Q: -23.0,1.2,-60.4,24.5,-33.5,-48.4,-2.3
A: -60.4
Q: 9.8,5.0,48.0,-25.8,2.7
A: 48.0
Q: -63.3,-24.8,59.8,-58.1,42.1,-18.5
A: 59.8
Q: -10.0,23.2,-21.1,19.5,-48.8
A: -21.1
Q: 21.6,-58.5,13.8,15.7,-28.8,-56.0
A: 13.8
Q: -48.5,21.0,13.3,5.0
A: 13.3
Q: -19.9,-8.0,-54.4,10.9,34.4,26.5
A: -54.4
---
[[-10.3   1.5 -28.5   9.8 -15.3 -21.3  -0.7]
 [-10.5  -2.4 -27.2  12.4 -15.5 -23.4  -0.9]
 [  7.4  60.6  -9.5 -46.9   9.4  41.9   4.5]] -> 60.6, 41.9

[[ 65.2  25.7 -48.6   9.7 -54.1 -16.2  49.9]
 [ 48.6  23.4 -61.3  18.4 -43.2 -26.3  52.0]] -> 65.2, 52.0

[[-10.7   0.8 -28.1  11.4 -15.6]
 [ 19.4  20.5  -5.3 -59.9  14.3]
 [ -9.9   6.8 -31.1   5.4 -15.2]] -> 20.5, 19.4

[ -5.1 -50.5 -25.9   5.9] -> 5.9, -5.1

[-50.2 -11.3   1.4 -31.5  10.8 -16.9 -23.6] -> 10.8, 1.4

[[-38.7  34.1 -26.7 -47.0  -6.0]
 [-45.8  24.4 -27.1 -42.1  -2.7]] -> 34.1, 24.4

[-48.3  -9.0  33.3 -24.7  -3.0  -9.6  -3.9] -> 33.3, -3.0
---
[[ 1  8  8 10]
 [ 4 37 89 25]
 [10 12  7  9]] value 9

[[24 75 58 72 55]
 [77 67 53 48 55]
 [47 76 53 68 62]] value 62

[[3016 8991 8257 5905 3431 5249 8812]
 [8516 1676 7045 8940 6071 4068 4628]
 [8920 6455 3955 2355 6537 5038 7988]] value 7988

[[-981 -221  222 -173  799]
 [-825 -190 -397  -85 -205]
 [   2  -93  -30 -103    5]] value 5

[[ 841 -666 -475  141  463]
 [ -81  825   91  872 -638]
 [-494 -251 -779 -552  410]] value 410

[[ 5 46 53 37 30 79]
 [60 14 10 35 80 47]
 [20 36 40 46 40 69]] value 69
---
[-15.6  16.6  31.2  51.3  54.5  60.4]: 60.4, -15.6

[-58.7 -20.8  40.0  56.0   3.7]: 56.0, -58.7

[[ -1.7   5.5 -22.8 -16.4  -6.3]
 [-40.5 -46.8  21.1  33.0 -30.4]
 [ -1.2  27.8  27.9 -21.0  20.0]]: 33.0, -46.8

[ 60.1   4.3 -14.1 -13.0  -0.5   5.4]: 60.1, -14.1

[[  9.6   7.1  16.0   1.6]
 [ 13.5 -36.8 -19.0   4.1]
 [ 12.1 -53.6 -22.6  -6.7]]: 16.0, -53.6

[18.4 21.3 16.5 34.9 17.0 50.7 19.4]: 50.7, 16.5

[ 38.5  57.9 -35.2  53.1 -45.7]: 57.9, -45.7

[[  0.8   0.5  13.0  56.2  24.1]
 [ 13.3   7.6   8.2  -9.4 -25.0]
 [ 24.8  15.7  26.5  24.8 -52.5]]: 56.2, -52.5
---
Input:
[[ 34.7  49.9 -30.4  11.1 -32.8  43.4 -18.4]
 [ 13.2 -16.4  49.2  27.2 -33.8 -23.8  46.2]
 [  9.8 -15.1  51.8  28.9 -37.9 -19.4  51.6]]
Output: 46.2

Input:
[[  4.5 -22.5   9.1  25.7   5.8]
 [-20.0 -14.0  59.1  -3.8  49.2]
 [ 48.7 -52.6 -25.0  33.2 -42.2]]
Output: 49.2

Input:
[[-21.9  63.3 -10.8  32.3  18.4  -0.7 -28.4]
 [ 10.8 -14.4  10.7  27.3  -3.8 -18.5  23.7]
 [-11.3  55.7 -26.8  26.7  21.5  -3.7 -23.6]]
Output: 23.7

Input:
[[ 37.1  -5.9 -40.6 -23.5]
 [ 46.5 -24.0 -28.2  -8.1]
 [ 45.8 -29.9 -24.2  -0.8]]
Output: -8.1

Input:
[[ 25.5  16.3  44.4 -27.3  39.4]
 [ 30.3  19.4  52.9 -29.8  46.1]
 [-46.0 -20.2 -44.9  29.7 -30.9]]
Output: 46.1

Input:
[[  5.0   0.9 -16.6 -27.2 -43.1  46.4]
 [ -4.8  -7.4 -33.4 -16.6 -37.7  54.8]
 [ -6.9  -6.3  -2.9  17.3  20.3 -15.3]]
Output: 54.8
---
Input: 37  83  63  17  27  29  67
Output: 83, 67

Input: 116   90  180  206   60   80  168
Output: 206, 180

Input:
931  732   68  472  525
473  351  649  754  215
Output: 931, 754

Input:  18  -40  -23   -9   38  -27   11
Output: 38, 18

Input:
  -5  -303   258  -265  -366  -594
-390  -349   537  -281   386  -792
-249  -229  -198  -278  -285  -187
Output: 537, 386

Input:  58  193  189  107   86  155  201
Output: 201, 193

Input:  61  247  152    5  217
Output: 247, 217

Input:  3  24  39  58  75  78  90
Output: 90, 78

Input:
4475  1291  4864  4366  5376
4475  1225  4864  4366  2345
4475  1520  4864  7908  2873
Output: 7908, 5376

Input: 7  2  0  1
Output: 7, 2
---
[[-53.2  27.8  10.3  14.4  -1.1  10.5]
 [ -3.5  17.2   1.0 -23.6  22.5 -40.1]
 [ 40.7 -16.8 -20.0  22.1  15.3 -48.9]] → 15.3

[-42.5  59.2  29.5 -17.6  -4.7  -4.9] → -4.7

[[-44.1 -36.9  -6.8  -5.5]
 [-43.5  10.0  25.7 -57.3]
 [-48.8 -46.7 -10.1  -3.2]] → -10.1

[[  7.7  60.7  24.1  -5.3   3.5  28.6]
 [ 29.2  19.0  19.7 -32.4 -11.6  39.1]] → -11.6

[[-45.0 -29.2 -42.5   7.1  40.9   6.9]
 [ -4.9 -21.5  -6.3  48.5  63.7 -12.8]
 [ 28.9  63.5  61.3  -9.9  22.9  11.9]] → 22.9

[[-10.3  55.6  -3.2  34.0 -15.8]
 [ 24.0 -35.1   0.7 -58.5 -43.1]
 [ 18.8   1.1  -7.7 -55.4 -62.7]] → -55.4

[[ 18.8  47.9  23.5   8.9 -64.3  30.7]
 [-52.4   8.6 -60.8 -16.4  34.8 -18.8]] → 34.8
---
[-32.0 -10.7  19.9  52.3] yields 19.9
[-37.1 -46.6 -36.2 -64.8] yields -37.1
[ 37.2  -7.5 -32.9  59.4] yields 37.2
[ 31.0 -53.7   2.1  12.3] yields 12.3
[ 48.8  -2.5 -23.9  -5.1] yields -2.5
[-53.5  15.7  58.3 -49.6] yields 15.7
---
array([ 18.5,  22.6, -56.4,  35.7])
-56.4
array([-33.5,  45.9, -22.4,   3.6])
-22.4
array([ 46.7, -21.2,  49.2,  37.3])
49.2
array([-51.3,   3.2,  60.0,  14.0])
60.0
array([ -7.2,   6.1, -54.0, -19.9])
-54.0
array([29.1, 64.8, 15.4, -5.0])
15.4
array([-65.2, -55.3, -13.9, -51.3])
-13.9
array([ -5.2, -55.6, -38.9,  34.1])
-38.9
---
Q:
[[-37.2 -50.9 -19.5  -2.3  -8.6  11.1]
 [ -0.8   1.9   0.6  17.3   3.0   0.8]
 [  0.1   1.1   1.6   8.2  -0.2   1.9]]
A: -0.8

Q:
[[-24.5  -4.2 -65.0 -27.6]
 [ 33.8 -25.5 -40.5   7.7]]
A: -24.5

Q:
[[ 63.2  -8.3  34.7  35.1 -15.1 -13.5]
 [ 63.7  45.4 -34.1 -18.7  28.1  24.0]]
A: 63.2

Q:
[[-12.7   8.2   2.0  -7.3]
 [ 14.8  -2.8 -21.4  16.6]
 [ 61.0 -49.2  -3.6  18.8]]
A: 14.8

Q:
[[  0.3  28.4  56.5 -13.7  11.0  39.4]
 [-23.2  16.3   5.0  -8.3   1.0 -18.6]]
A: 0.3

Q:
[[-20.6 -25.7 -10.7 -14.4   4.4]
 [-54.7 -31.8 -31.3  -4.2  -3.7]]
A: -20.6

Q:
[[ 64.4 -27.9  -0.1  22.1 -33.1]
 [ 24.9  39.7 -31.8 -35.7 -35.6]]
A: 64.4
---
Input:
[[ 19  19 -29  36  34]
 [-24  12 -38 -20  39]
 [ -1  23  -9  19   6]]
Output: 6

Input:
[[4 5 5 7 5]
 [0 1 4 7 5]
 [5 5 5 7 6]]
Output: 6

Input:
[[2 4 7 1]
 [4 6 5 4]
 [4 7 4 4]]
Output: 4

Input:
[[132  47 133  47]
 [162 215 249 203]
 [146  51 227 207]]
Output: 207

Input:
[[ 166  275  -46  676   47]
 [ 172  283  172  -47  179]
 [-140  -29  -48 -540   33]]
Output: 33

Input:
[[-577 -545 -380 -204 -473]
 [ 226 -745 -519  -84 -631]
 [  74  634 -590 -771  -70]]
Output: -70

Input:
[[ 24   9   2   4  14  21]
 [ 32  31 -38  34  -6  27]
 [  4  -5   6  16   1  16]]
Output: 16
